Here is a tiny trained network, its code and every weight. The questions are about switching its units off for an input and a class, where a switched-off unit gives its printed mean instead of its output.

import numpy as np


def w(rows, s, z=0):
    codes = np.array(rows[::2]) - 128.0
    scale = np.full(codes.shape[1], s)
    scale[-1] = z or s
    return codes * scale


def f(y):
    return y / 2 * (1 + np.tanh(0.7978845608 * (y + 0.044715 * y**3)))


def log_softmax(a):
    a = a - a.max(-1, keepdims=True)
    return a - np.log(np.exp(a).sum(-1, keepdims=True))


def net(x, mask):
    res = np.array(x, float).reshape(1, 6) / 4 @ E
    y = f(res @ A[0][:, :-1].T + A[0][:, -1])
    res = res + np.where(mask, y, B[0][:, -1]) @ B[0][:, :-1]
    return log_softmax(res[-1] @ U[:, :-1].T + U[:, -1])


A, B = {}, {}
E = w([
[144,130,130,90,173,130,24],'x0',
[2,168,133,143,177,116,115],'x1',
[101,108,74,188,83,104,119],'x2',
[150,149,87,152,174,120,126],'x3',
[86,134,163,107,140,132,119],'x4',
[113,209,20,111,69,169,142],'x5',
],0.0066)
A[0] = w([
[238,46,192,116,147,119,28,113],'N0',
[87,158,66,150,131,108,108,20],'N1',
[232,105,69,176,57,132,253,187],'N2',
[165,218,74,51,60,154,148,1],'N3',
[167,120,102,155,93,121,157,143],'N4',
[75,192,50,106,85,141,100,201],'N5',
[140,158,167,111,253,129,109,4],'N6',
[45,82,195,139,73,118,182,133],'N7',
[133,130,126,134,124,122,136,119],'N8',
[67,90,178,138,96,121,162,124],'N9',
[72,140,192,137,182,125,149,216],'N10',
[81,119,163,124,161,116,150,151],'N11',
[56,144,36,181,138,118,85,22],'N12',
],0.013,0.0012)
B[0] = w([
[216,128,90,162,79,111,30,249],'N0',
[83,121,86,132,122,121,105,156],'N1',
[160,112,93,122,116,41,253,245],'N2',
[168,140,129,93,145,221,158,202],'N3',
[135,138,115,127,128,91,165,163],'N4',
[95,129,69,133,140,202,117,195],'N5',
[149,122,121,97,217,85,102,196],'N6',
[104,128,196,150,70,149,127,172],'N7',
[121,138,122,109,108,113,126,128],'N8',
[105,136,176,136,90,140,126,157],'N9',
[102,127,202,117,163,114,148,181],'N10',
[109,120,178,123,147,133,139,157],'N11',
[55,142,69,157,112,95,101,178],'N12',
],0.03,0.011)
U = w([
[152,175,94,53,127,255,165,38],'0',
[218,104,113,169,86,96,14,233],'1',
[58,125,244,159,69,147,143,147],'2',
[28,168,31,167,134,157,98,78],'3',
[169,97,86,130,89,37,246,233],'4',
[112,116,169,63,249,70,98,2],'5',
],0.0046,0.00071)

Each question gives the input, the list of numbers given to net, and the class t.
The units are the neurons (one row each of A and B). Each row of codes is followed by its name. A weight is (code - 128) times the scale printed after its matrix; where a second scale follows, it is the last column's (A, B and U).
mask holds one flag per neuron, in row order. A switched-off neuron (its flag False) gives its mean, the last column of its row in B, instead of its output. The means were averaged over made-up inputs and are rounded, as every weight is.
A unit's drop is (log p(t) with every unit on - log p(t) with that unit switched off) / (log p(t) with every unit on - log p(t) with every unit switched off).
The circuit of an input: a set's keep is (log p(t) with only the set's units on - log p(t) with every unit switched off) / (log p(t) with every unit on - log p(t) with every unit switched off). Starting from the 12 units with the biggest drops (on a tie, the unit counted first), units are removed one at a time, each time the one whose removal leaves the highest keep (on an exact tie, the one counted first), for as long as the keep stays at least 0.8.
circuit, biggest first: the units of the circuit, biggest drop first
most important unit: the unit with the biggest drop
k most important neurons: the k neurons with the biggest drops, biggest first
drop of u: that unit's drop, to one decimal
input [3,6,4,6,-8,-7], class 5: most important unit => N6
input [-8,7,7,6,-3,-3], class 2: circuit, biggest first => N7; N9
input [7,4,7,6,6,-3], class 5: 4 most important neurons => N6; N10; N5; N0
input [1,0,3,6,4,1], class 3: 2 most important neurons => N2; N0
input [1,3,-2,-2,-3,-1], class 5: circuit, biggest first => N0; N2; N5
input [1,6,-8,2,-7,6], class 0: 2 most important neurons => N3; N0
input [-7,-7,6,-5,8,-8], class 2: 3 most important neurons => N7; N9; N6
input [1,-1,-3,-2,2,0], class 1: 2 most important neurons => N2; N3
input [3,-2,3,-5,-4,6], class 0: 2 most important neurons => N3; N5
input [2,5,6,4,2,-3], class 3: 2 most important neurons => N12; N2
input [4,1,-1,5,-3,5], class 3: 2 most important neurons => N12; N1
input [1,4,5,-3,-6,-4], class 2: 2 most important neurons => N0; N2
input [4,3,-5,-7,7,0], class 5: drop of N6 => 0.7
input [-1,8,-6,3,2,8], class 3: circuit, biggest first => N12
input [8,-4,-8,-2,2,6], class 0: drop of N3 => 2.3
input [0,-4,2,8,8,6], class 0: drop of N3 => 0.9
